Below is a small trained network, with its code and all its weights. Each question gives an input and a target symbol and asks what happens when units are switched off, that is, made to give their printed mean instead of their output.

import numpy as np


def w(rows, s, z=0):
    codes = np.array(rows[::2]) - 128.0
    scale = np.full(codes.shape[1], s)
    scale[-1] = z or s
    return codes * scale


def f(y):
    return y / 2 * (1 + np.tanh(0.7978845608 * (y + 0.044715 * y**3)))


def softmax(a):
    e = np.exp(a - a.max(-1, keepdims=True))
    return e / e.sum(-1, keepdims=True)


def log_softmax(a):
    a = a - a.max(-1, keepdims=True)
    return a - np.log(np.exp(a).sum(-1, keepdims=True))


def net(x, mask):
    ids = ['ζλξπφω'.index(c) for c in x.split()]
    T = len(ids)
    res = E[ids] + P[:T]
    q, k, v = (res @ M[0].T for M in (Q, K, V))
    z = softmax(np.where(np.tri(T) > 0, q @ k.T / 3**0.5, -1e9)) @ v
    res = res + np.where(mask[0], z, O[0][:, -1]) @ O[0][:, :-1]
    y = f(res @ A[0][:, :-1].T + A[0][:, -1])
    res = res + np.where(mask[1:17], y, B[0][:, -1]) @ B[0][:, :-1]
    return log_softmax(res[-1] @ U[:, :-1].T + U[:, -1])


Q, K, V, O, A, B = {}, {}, {}, {}, {}, {}
E = w([
[50,58,143,44],'ζ',
[221,102,154,84],'λ',
[149,183,214,121],'ξ',
[95,144,45,52],'π',
[109,224,130,198],'φ',
[251,107,37,114],'ω',
],0.018)
P = w([
[156,121,194,3],'0',
[178,106,111,138],'1',
[173,98,111,132],'2',
[174,94,114,130],'3',
[132,109,123,131],'4',
[140,120,123,127],'5',
[136,118,127,125],'6',
[131,115,128,124],'7',
[127,98,127,132],'8',
[125,112,123,122],'9',
[130,112,128,124],'10',
[130,121,133,118],'11',
],0.018)
Q[0] = w([
[64,203,92,155],'head 1',
[168,156,186,110],'head 1',
[59,197,155,246],'head 1',
],0.012)
K[0] = w([
[90,149,93,176],'head 1',
[122,107,139,122],'head 1',
[99,146,103,248],'head 1',
],0.018)
V[0] = w([
[108,95,88,77],'head 1',
[129,155,7,110],'head 1',
[52,143,129,104],'head 1',
],0.019)
O[0] = w([
[114,45,114,85,126],'head 1',
[140,97,248,125,4],'head 1',
[46,96,101,208,100],'head 1',
],0.017,0.016)
A[0] = w([
[111,109,80,155,146],'neuron 1',
[213,185,128,159,206],'neuron 2',
[124,140,190,196,100],'neuron 3',
[187,125,132,189,121],'neuron 4',
[112,119,83,142,151],'neuron 5',
[137,66,156,131,8],'neuron 6',
[170,65,154,124,206],'neuron 7',
[119,197,91,126,236],'neuron 8',
[62,89,179,67,221],'neuron 9',
[198,103,93,104,166],'neuron 10',
[124,160,103,128,23],'neuron 11',
[156,63,109,69,221],'neuron 12',
[175,104,176,125,252],'neuron 13',
[152,97,181,94,227],'neuron 14',
[74,170,184,254,94],'neuron 15',
[140,86,243,118,190],'neuron 16',
],0.013,0.0041)
B[0] = w([
[158,164,165,129,191],'neuron 1',
[78,117,85,86,235],'neuron 2',
[191,134,94,130,145],'neuron 3',
[2,173,160,146,144],'neuron 4',
[164,171,162,80,192],'neuron 5',
[195,136,118,30,144],'neuron 6',
[155,228,133,226,153],'neuron 7',
[189,107,153,149,255],'neuron 8',
[151,149,132,211,154],'neuron 9',
[56,104,203,135,215],'neuron 10',
[151,139,207,140,178],'neuron 11',
[70,132,131,130,193],'neuron 12',
[134,153,79,195,154],'neuron 13',
[88,78,117,179,156],'neuron 14',
[203,132,110,78,159],'neuron 15',
[189,64,160,99,157],'neuron 16',
],0.008,0.03)
U = w([
[182,54,1,125,140],'ζ',
[203,62,148,22,71],'λ',
[217,136,95,112,172],'ξ',
[214,52,69,120,91],'π',
[90,179,158,176,198],'φ',
[168,132,213,110,3],'ω',
],0.0074,0.0039)

Each question gives the input, a string of symbols that net reads in full, and the target symbol t.
The units are the heads (3 rows each of Q, K, V and O) and the neurons (one row each of A and B). Each row of codes is followed by its name. A weight is (code - 128) times the scale printed after its matrix; where a second scale follows, it is the last column's (O, A, B and U).
mask holds one flag per unit, heads first, then neurons. A switched-off unit (its flag False) gives its mean, the last column of its rows in O or B, instead of its output. The means were averaged over made-up inputs and are rounded, as every weight is.
A unit's drop is (log p(t) with every unit on - log p(t) with that unit switched off) / (log p(t) with every unit on - log p(t) with every unit switched off).
The circuit of an input: a set's keep is (log p(t) with only the set's units on - log p(t) with every unit switched off) / (log p(t) with every unit on - log p(t) with every unit switched off). Starting from the 12 units with the biggest drops (on a tie, the unit counted first), units are removed one at a time, each time the one whose removal leaves the highest keep (on an exact tie, the one counted first), for as long as the keep stays at least 0.8.
units of the circuit, in order: the units of the circuit, biggest drop first
k most important neurons: the k neurons with the biggest drops, biggest first
drop of u: that unit's drop, to one decimal
input φ ζ φ ω, target φ: units of the circuit, in order => (neuron 7; neuron 12; neuron 10; head 1)
input φ ω ξ ξ φ ω, target φ: most important neuron => (neuron 4)
input φ ξ ω ξ, target φ: units of the circuit, in order => (neuron 16; neuron 15)
input π φ ξ ω, target π: units of the circuit, in order => (head 1; neuron 13; neuron 9)
input ω ξ ξ π ζ, target ω: units of the circuit, in order => (head 1; neuron 7)
input ω ξ π, target ω: units of the circuit, in order => (head 1; neuron 7)
input φ φ ω ξ ζ ζ ζ, target φ: 2 most important neurons => (neuron 9; neuron 8)
input φ ξ ω ζ π, target φ: units of the circuit, in order => (head 1; neuron 8; neuron 9)
input φ φ ξ, target φ: 4 most important neurons => (neuron 4; neuron 15; neuron 16; neuron 6)
input φ λ ξ ω λ, target φ: 2 most important neurons => (neuron 10; neuron 7)
input ξ ξ ξ λ φ π ξ ξ ξ λ π φ, target ξ: drop of neuron 10 => 0.3
input ζ ξ ξ, target ζ: drop of head 1 => 0.6
input ζ λ ξ ξ φ, target ξ: drop of neuron 3 => 0.3
input π ξ ξ λ ω λ φ λ ζ, target π: most important neuron => (neuron 16)
